Below are the code and all the weights of a small trained network. Each question names an input and a target symbol and asks about switching units off, where a switched-off unit gives its printed mean instead of its output.

import numpy as np


def w(rows, s, z=0):
    codes = np.array(rows[::2]) - 128.0
    scale = np.full(codes.shape[1], s)
    scale[-1] = z or s
    return codes * scale


def softmax(a):
    e = np.exp(a - a.max(-1, keepdims=True))
    return e / e.sum(-1, keepdims=True)


def log_softmax(a):
    a = a - a.max(-1, keepdims=True)
    return a - np.log(np.exp(a).sum(-1, keepdims=True))


def net(x, mask):
    ids = ['ΓΔΠΦΩαεζηθξστψ'.index(c) for c in x.split()]
    T = len(ids)
    res = E[ids] + P[:T]
    u = 0
    for l in range(3):
        r = res
        for j in range(3):
            rows = slice(4 * j, 4 * j + 4)
            q, k, v = (r @ M[l][rows].T for M in (Q, K, V))
            z = softmax(np.where(np.tri(T) > 0, q @ k.T / 4**0.5, -1e9)) @ v
            o = O[l][rows]
            res = res + np.where(mask[u + j], z, o[:, -1]) @ o[:, :-1]
        u += 3
    return log_softmax(res[-1] @ U[:, :-1].T + U[:, -1])


Q, K, V, O = {}, {}, {}, {}
E = w([
[199,66,139],'Γ',
[114,167,95],'Δ',
[109,166,94],'Π',
[121,182,62],'Φ',
[148,27,98],'Ω',
[159,16,143],'α',
[131,179,83],'ε',
[135,180,83],'ζ',
[204,138,65],'η',
[153,136,39],'θ',
[252,44,114],'ξ',
[160,192,65],'σ',
[75,156,45],'τ',
[201,6,66],'ψ',
],0.016)
P = w([
[106,162,211],'0',
[126,130,166],'1',
[128,127,152],'2',
[129,129,135],'3',
[140,108,118],'4',
[141,112,106],'5',
[139,111,93],'6',
[139,113,78],'7',
[135,116,65],'8',
[134,123,51],'9',
[128,129,34],'10',
[128,131,28],'11',
[129,136,17],'12',
[128,140,5],'13',
],0.013)
Q[0] = w([
[159,137,147],'0.h1',
[110,118,175],'0.h1',
[142,103,160],'0.h1',
[170,84,149],'0.h1',
[95,115,61],'0.h2',
[163,121,97],'0.h2',
[244,60,52],'0.h2',
[157,1,110],'0.h2',
[90,99,119],'0.h3',
[21,94,140],'0.h3',
[171,121,34],'0.h3',
[63,160,114],'0.h3',
],0.014)
K[0] = w([
[165,94,156],'0.h1',
[124,52,200],'0.h1',
[140,107,185],'0.h1',
[140,70,89],'0.h1',
[151,193,115],'0.h2',
[110,127,106],'0.h2',
[89,145,36],'0.h2',
[161,129,3],'0.h2',
[160,198,153],'0.h3',
[154,69,182],'0.h3',
[154,121,86],'0.h3',
[157,111,185],'0.h3',
],0.016)
V[0] = w([
[72,95,155],'0.h1',
[74,162,176],'0.h1',
[111,108,194],'0.h1',
[211,107,103],'0.h1',
[12,116,86],'0.h2',
[220,225,177],'0.h2',
[225,147,115],'0.h2',
[175,170,132],'0.h2',
[134,111,109],'0.h3',
[80,80,111],'0.h3',
[166,101,199],'0.h3',
[147,117,201],'0.h3',
],0.011)
O[0] = w([
[121,179,174,50],'0.h1',
[237,96,184,36],'0.h1',
[168,184,251,2],'0.h1',
[108,166,81,196],'0.h1',
[23,78,118,197],'0.h2',
[231,194,100,113],'0.h2',
[253,108,106,170],'0.h2',
[244,151,106,154],'0.h2',
[103,77,89,158],'0.h3',
[137,137,147,116],'0.h3',
[232,151,105,30],'0.h3',
[220,196,177,19],'0.h3',
],0.0054,0.0057)
Q[1] = w([
[123,93,174],'1.h1',
[162,115,111],'1.h1',
[121,140,85],'1.h1',
[150,143,96],'1.h1',
[132,155,111],'1.h2',
[120,126,132],'1.h2',
[69,254,147],'1.h2',
[101,199,160],'1.h2',
[181,83,132],'1.h3',
[85,91,103],'1.h3',
[153,124,125],'1.h3',
[128,67,178],'1.h3',
],0.017)
K[1] = w([
[95,145,118],'1.h1',
[140,215,102],'1.h1',
[143,143,2],'1.h1',
[72,131,209],'1.h1',
[117,138,198],'1.h2',
[68,116,145],'1.h2',
[106,201,237],'1.h2',
[124,171,164],'1.h2',
[125,134,85],'1.h3',
[51,196,65],'1.h3',
[126,100,184],'1.h3',
[178,212,121],'1.h3',
],0.0094)
V[1] = w([
[163,195,181],'1.h1',
[142,88,65],'1.h1',
[166,97,79],'1.h1',
[130,81,140],'1.h1',
[123,165,74],'1.h2',
[184,11,144],'1.h2',
[133,208,57],'1.h2',
[231,53,225],'1.h2',
[167,97,146],'1.h3',
[123,196,164],'1.h3',
[142,160,115],'1.h3',
[140,100,121],'1.h3',
],0.012)
O[1] = w([
[86,90,96,26],'1.h1',
[199,142,110,240],'1.h1',
[128,254,193,213],'1.h1',
[141,128,144,114],'1.h1',
[164,19,167,184],'1.h2',
[105,249,177,187],'1.h2',
[113,29,139,170],'1.h2',
[75,158,98,3],'1.h2',
[154,108,129,85],'1.h3',
[183,146,59,39],'1.h3',
[172,191,103,129],'1.h3',
[103,118,134,145],'1.h3',
],0.007,0.012)
Q[2] = w([
[200,65,221],'2.h1',
[93,170,107],'2.h1',
[101,133,134],'2.h1',
[49,90,43],'2.h1',
[129,207,99],'2.h2',
[127,73,133],'2.h2',
[67,218,93],'2.h2',
[142,41,2],'2.h2',
[149,153,155],'2.h3',
[82,80,60],'2.h3',
[151,118,67],'2.h3',
[190,62,9],'2.h3',
],0.012)
K[2] = w([
[86,120,117],'2.h1',
[55,157,134],'2.h1',
[130,139,100],'2.h1',
[104,127,55],'2.h1',
[110,100,239],'2.h2',
[53,120,130],'2.h2',
[153,108,252],'2.h2',
[90,86,58],'2.h2',
[128,173,68],'2.h3',
[63,107,146],'2.h3',
[128,212,183],'2.h3',
[157,89,100],'2.h3',
],0.015)
V[2] = w([
[79,118,88],'2.h1',
[120,85,115],'2.h1',
[118,183,249],'2.h1',
[156,128,177],'2.h1',
[157,92,178],'2.h2',
[175,97,136],'2.h2',
[116,161,118],'2.h2',
[123,111,82],'2.h2',
[120,116,222],'2.h3',
[171,120,105],'2.h3',
[159,146,122],'2.h3',
[179,120,88],'2.h3',
],0.013)
O[2] = w([
[1,104,169,137],'2.h1',
[95,144,78,130],'2.h1',
[144,173,110,2],'2.h1',
[138,187,152,95],'2.h1',
[115,35,183,65],'2.h2',
[190,130,54,119],'2.h2',
[173,44,107,150],'2.h2',
[76,110,71,171],'2.h2',
[59,136,185,40],'2.h3',
[207,153,151,172],'2.h3',
[86,192,105,149],'2.h3',
[160,129,94,192],'2.h3',
],0.0062,0.007)
U = w([
[44,200,94,150],'Γ',
[77,189,84,138],'Δ',
[59,64,203,253],'Π',
[54,141,60,61],'Φ',
[178,95,180,142],'Ω',
[118,202,113,25],'α',
[117,134,102,131],'ε',
[133,143,132,93],'ζ',
[63,209,175,184],'η',
[176,93,114,56],'θ',
[58,141,61,36],'ξ',
[147,177,255,151],'σ',
[170,48,171,83],'τ',
[91,131,66,27],'ψ',
],0.0093,0.0054)

Each question gives the input, a string of symbols that net reads in full, and the target symbol t.
The units are the heads (4 rows each of Q, K, V and O). Each row of codes is followed by its name. A weight is (code - 128) times the scale printed after its matrix; where a second scale follows, it is the last column's (O and U).
mask holds one flag per head, layer by layer. A switched-off head (its flag False) gives its mean, the last column of its rows in O, instead of its output. The means were averaged over made-up inputs and are rounded, as every weight is.
A unit's drop is (log p(t) with every unit on - log p(t) with that unit switched off) / (log p(t) with every unit on - log p(t) with every unit switched off).
The circuit of an input: a set's keep is (log p(t) with only the set's units on - log p(t) with every unit switched off) / (log p(t) with every unit on - log p(t) with every unit switched off). Starting from all 9 units, units are removed one at a time, each time the one whose removal leaves the highest keep (on an exact tie, the one counted first), for as long as the keep stays at least 0.8.
circuit, biggest first: the units of the circuit, biggest drop first
unit that matters most: the unit with the biggest drop
heads that matter: for each layer, one digit per head in row order, 1 if its drop is at least 0.15 and else 0, layers parted by /
input ζ τ η ζ ε Π Π τ Γ τ ξ ε ε, target Π: heads that matter : 011 / 001 / 000
input α η Γ, target θ: unit that matters most : 0.h2
input α Ω α ζ, target Γ: heads that matter : 101 / 110 / 000
input Φ Γ ψ τ Ω τ α α Δ Φ ε θ, target τ: circuit, biggest first : 1.h2; 0.h1
input α Ω τ, target Γ: heads that matter : 111 / 111 / 000
input Γ σ Δ Γ Δ θ Δ Π τ τ ξ η, target Π: circuit, biggest first : 0.h2; 0.h3; 2.h3
input α τ η, target Π: circuit, biggest first : 0.h2; 2.h3
input σ Δ ε, target θ: heads that matter : 010 / 001 / 001
input ψ θ α Δ, target σ: heads that matter : 000 / 000 / 110
input α ε τ σ, target Γ: heads that matter : 111 / 110 / 000
input τ α τ θ Δ τ σ τ τ Φ τ τ Γ τ, target Π: circuit, biggest first : 0.h2; 2.h3; 2.h1
input η α ψ α Δ τ Φ Φ θ α θ τ α, target Π: heads that matter : 011 / 001 / 001
input ψ ψ Ω ψ ξ, target σ: heads that matter : 000 / 010 / 000
input Γ α Π α Δ, target Γ: heads that matter : 100 / 110 / 000
input τ α τ ζ, target Π: circuit, biggest first : 0.h2; 2.h3
input θ σ α τ τ ψ ξ α Π ξ τ ψ Δ θ, target σ: unit that matters most : 1.h1
input α ψ θ σ, target Γ: circuit, biggest first : 1.h2; 0.h1
input τ Φ Δ σ ε Ω Π α ψ Γ, target σ: circuit, biggest first : 1.h2; 2.h2
input ξ τ τ, target α: circuit, biggest first : 0.h2; 2.h3; 2.h1
input α α ζ, target Γ: circuit, biggest first : 1.h2; 1.h1; 0.h1
input ψ Φ α, target σ: circuit, biggest first : 2.h2; 1.h2
input α ψ ζ Δ, target Γ: unit that matters most : 1.h2
input α α τ τ, target Γ: circuit, biggest first : 1.h2; 0.h1; 0.h2
input α τ Ω ε, target Γ: circuit, biggest first : 1.h2; 0.h1; 0.h3; 2.h3
input α Γ Π, target Γ: circuit, biggest first : 1.h2; 1.h1; 0.h1
input τ ε Γ Γ Φ Δ Π α τ α θ, target Π: circuit, biggest first : 0.h2; 0.h3; 2.h3
input Ω ε ε ζ Δ Γ τ θ Δ η, target τ: heads that matter : 000 / 110 / 000
